[[151 136 123 129 154]
 [128 128 128 128 128]
 [113 132 121 118 124]
 [142 143 124 141 116]
 [135 130 128 125 146]]
=>
[[136 123]
 [128 128]]

[[123 119 132]
 [123 148 103]
 [136 138 113]
 [123 149 107]]
=>
[[119 132]
 [148 103]]

[[133 105 139 129]
 [132 107 139 129]]
=>
[[105 139]
 [107 139]]

[[131 115 129 134]
 [124 136 127 134]
 [131 126 123 106]
 [133 122 120 119]]
=>
[[115 129]
 [136 127]]

[[134 134 103 135]
 [130 124 131 125]]
=>
[[134 103]
 [124 131]]

[[129 103 123 127 135]
 [135 127 134 133 123]
 [130 103 125 128 136]]
=>
[[103 123]
 [127 134]]

[[129 136 123 149]
 [136 149 135 133]
 [135 152 139 129]]
=>
[[136 123]
 [149 135]]
---
[[112 142 115 136 134 115 141]
 [139 120 121 124 145 123 137]
 [128 127 107 125 123 147 132]
 [137 114 109 128 146 148 133]
 [112 130 137 141 123 108 123]
 [125 129 150 131 129 100 121]
 [127 129 130 127 136 110 130]]
=>
[[141 137 132 133 123 121 130]
 [115 123 147 148 108 100 110]
 [134 145 123 146 123 129 136]
 [136 124 125 128 141 131 127]
 [115 121 107 109 137 150 130]
 [142 120 127 114 130 129 129]
 [112 139 128 137 112 125 127]]

[[139 130 156 134 139 133 120 129 132 112]
 [133 144 125 100 153 147 124 126 130 127]]
=>
[[112 127]
 [132 130]
 [129 126]
 [120 124]
 [133 147]
 [139 153]
 [134 100]
 [156 125]
 [130 144]
 [139 133]]

[[139 138 146 128 136]
 [135 107 118 137 149]
 [152 117 143 130 142]
 [115 130 126 144 109]
 [117 125 109 111 130]]
=>
[[136 149 142 109 130]
 [128 137 130 144 111]
 [146 118 143 126 109]
 [138 107 117 130 125]
 [139 135 152 115 117]]

[[115 129 157 153 118  99 136]
 [134 125 131 145 135 125 124]
 [125 148 136 117 126 146 110]
 [134 146 120 120 130 127 107]
 [126 149 137 116 129 133 111]
 [127 132 138 120 125 134 133]
 [134 145 120 121 137 130 106]
 [128 129 130 123 127 130 130]
 [103 124 137 106 123 138 134]
 [130 146 123 113 128 126 112]
 [130 131 136 122 126 130 130]
 [109 137 153 135 128 119 137]]
=>
[[136 124 110 107 111 133 106 130 134 112 130 137]
 [ 99 125 146 127 133 134 130 130 138 126 130 119]
 [118 135 126 130 129 125 137 127 123 128 126 128]
 [153 145 117 120 116 120 121 123 106 113 122 135]
 [157 131 136 120 137 138 120 130 137 123 136 153]
 [129 125 148 146 149 132 145 129 124 146 131 137]
 [115 134 125 134 126 127 134 128 103 130 130 109]]

[[116 128 118 138]
 [137 120 132 129]
 [117 131 116 121]
 [120 121 114 135]
 [158 122 123 119]
 [131 158 127 128]]
=>
[[138 129 121 135 119 128]
 [118 132 116 114 123 127]
 [128 120 131 121 122 158]
 [116 137 117 120 158 131]]

[[157 119 126 149 102 130 103  98 100 100  99 144 100]
 [103 129 107 122 154 152 145 116 119 131 144 142 133]
 [100 133 152 129 143 121 158 101 146 123 114 156 142]
 [108 125 150 105 140 101 116 137 135 105 111 139 154]
 [126  98 119 139 152 157 132 151 143 143 130 126 150]]
=>
[[100 133 142 154 150]
 [144 142 156 139 126]
 [ 99 144 114 111 130]
 [100 131 123 105 143]
 [100 119 146 135 143]
 [ 98 116 101 137 151]
 [103 145 158 116 132]
 [130 152 121 101 157]
 [102 154 143 140 152]
 [149 122 129 105 139]
 [126 107 152 150 119]
 [119 129 133 125  98]
 [157 103 100 108 126]]
---
[[152 133 126 118]
 [123 103 145 122]
 [148 120 116 140]]
=>
[[133 126]
 [103 145]]

[[113 114 123 138 104]
 [101 118 125 132 140]]
=>
[[114 123]
 [118 125]]

[[119 101 134 114]
 [126 103 116 131]]
=>
[[101 134]
 [103 116]]

[[135 114 130 123 132]
 [122 109 139 108 130]
 [127 132 146 143 133]
 [130 150 131 117 127]
 [129 122 121 113 136]]
=>
[[114 130]
 [109 139]]

[[129 112 129 134]
 [147 138  98 127]]
=>
[[112 129]
 [138  98]]

[[136 134 117 108]
 [121 104 130 148]]
=>
[[134 117]
 [104 130]]
